Below is a small trained network, with its code and all its weights. Each question gives an input and a class and asks what happens when units are switched off, that is, made to give their printed mean instead of their output.

import numpy as np


def w(rows, s, z=0):
    codes = np.array(rows[::2]) - 128.0
    scale = np.full(codes.shape[1], s)
    scale[-1] = z or s
    return codes * scale


def f(y):
    return y / 2 * (1 + np.tanh(0.7978845608 * (y + 0.044715 * y**3)))


def log_softmax(a):
    a = a - a.max(-1, keepdims=True)
    return a - np.log(np.exp(a).sum(-1, keepdims=True))


def net(x, mask):
    res = np.array(x, float).reshape(1, 3) / 4 @ E
    y = f(res @ A[0][:, :-1].T + A[0][:, -1])
    res = res + np.where(mask, y, B[0][:, -1]) @ B[0][:, :-1]
    return log_softmax(res[-1] @ U[:, :-1].T + U[:, -1])


A, B = {}, {}
E = w([
[63,10,124,97,153,144,189,138,172,121],'x0',
[120,112,148,130,141,113,116,179,125,169],'x1',
[190,177,109,116,117,113,180,175,154,166],'x2',
],0.012)
A[0] = w([
[151,115,98,139,101,67,56,141,57,149,141],'neuron 0',
[171,184,78,87,151,136,124,169,157,136,160],'neuron 1',
[99,128,123,57,157,135,101,149,118,77,4],'neuron 2',
[174,142,129,109,174,84,152,254,148,147,178],'neuron 3',
[130,103,142,216,190,136,134,103,83,104,5],'neuron 4',
[109,100,85,126,144,53,137,139,181,91,79],'neuron 5',
[140,152,184,135,82,84,57,107,136,94,14],'neuron 6',
[104,99,157,80,144,124,138,83,223,117,64],'neuron 7',
[103,127,220,121,153,165,65,75,90,118,156],'neuron 8',
[134,106,135,133,152,166,183,82,154,107,82],'neuron 9',
],0.0091,0.0018)
B[0] = w([
[132,87,136,159,141,183,131,122,90,131,214],'neuron 0',
[16,48,45,176,185,109,137,169,56,97,218],'neuron 1',
[139,148,155,135,159,115,255,127,133,116,136],'neuron 2',
[87,58,94,111,150,117,127,102,51,37,253],'neuron 3',
[125,154,83,98,187,63,101,158,236,106,153],'neuron 4',
[157,113,226,163,191,168,57,111,120,65,164],'neuron 5',
[125,180,66,116,150,227,167,148,194,80,208],'neuron 6',
[141,98,100,167,159,137,183,158,91,84,204],'neuron 7',
[125,56,100,181,164,30,249,29,107,100,244],'neuron 8',
[192,103,162,119,169,194,121,139,110,73,174],'neuron 9',
],0.0072,0.0056)
U = w([
[24,127,58,127,217,28,186,121,123,127,166],'0',
[103,135,128,223,241,219,151,195,137,125,151],'1',
[175,73,128,63,153,89,67,98,49,122,254],'2',
[196,139,254,23,132,35,25,136,204,191,29],'3',
],0.0045,0.0015)

Each question gives the input, the list of numbers given to net, and the class t.
The units are the neurons (one row each of A and B). Each row of codes is followed by its name. A weight is (code - 128) times the scale printed after its matrix; where a second scale follows, it is the last column's (A, B and U).
mask holds one flag per neuron, in row order. A switched-off neuron (its flag False) gives its mean, the last column of its row in B, instead of its output. The means were averaged over made-up inputs and are rounded, as every weight is.
A unit's drop is (log p(t) with every unit on - log p(t) with that unit switched off) / (log p(t) with every unit on - log p(t) with every unit switched off).
The circuit of an input: a set's keep is (log p(t) with only the set's units on - log p(t) with every unit switched off) / (log p(t) with every unit on - log p(t) with every unit switched off). Starting from all 10 units, units are removed one at a time, each time the one whose removal leaves the highest keep (on an exact tie, the one counted first), for as long as the keep stays at least 0.8.
circuit, biggest first: the units of the circuit, biggest drop first
unit that matters most: the unit with the biggest drop
top k neurons: the k neurons with the biggest drops, biggest first
drop when u is switched off: that unit's drop, to one decimal
input [1,3,-1], class 3: unit that matters most => neuron 1
input [3,-1,1], class 3: top 2 neurons => neuron 1; neuron 8
input [-2,-1,-2], class 3: top 2 neurons => neuron 1; neuron 3
input [-1,-1,2], class 3: circuit, biggest first => neuron 8; neuron 7; neuron 6
input [7,-6,-1], class 1: circuit, biggest first => neuron 9; neuron 7; neuron 5
input [8,-1,-5], class 1: circuit, biggest first => neuron 9; neuron 5
input [8,-7,-7], class 1: top 3 neurons => neuron 9; neuron 5; neuron 7
input [5,7,3], class 2: drop when neuron 4 is switched off => 0.1
input [8,-4,3], class 1: drop when neuron 9 is switched off => 0.2
input [0,-1,1], class 3: drop when neuron 3 is switched off => 0.2
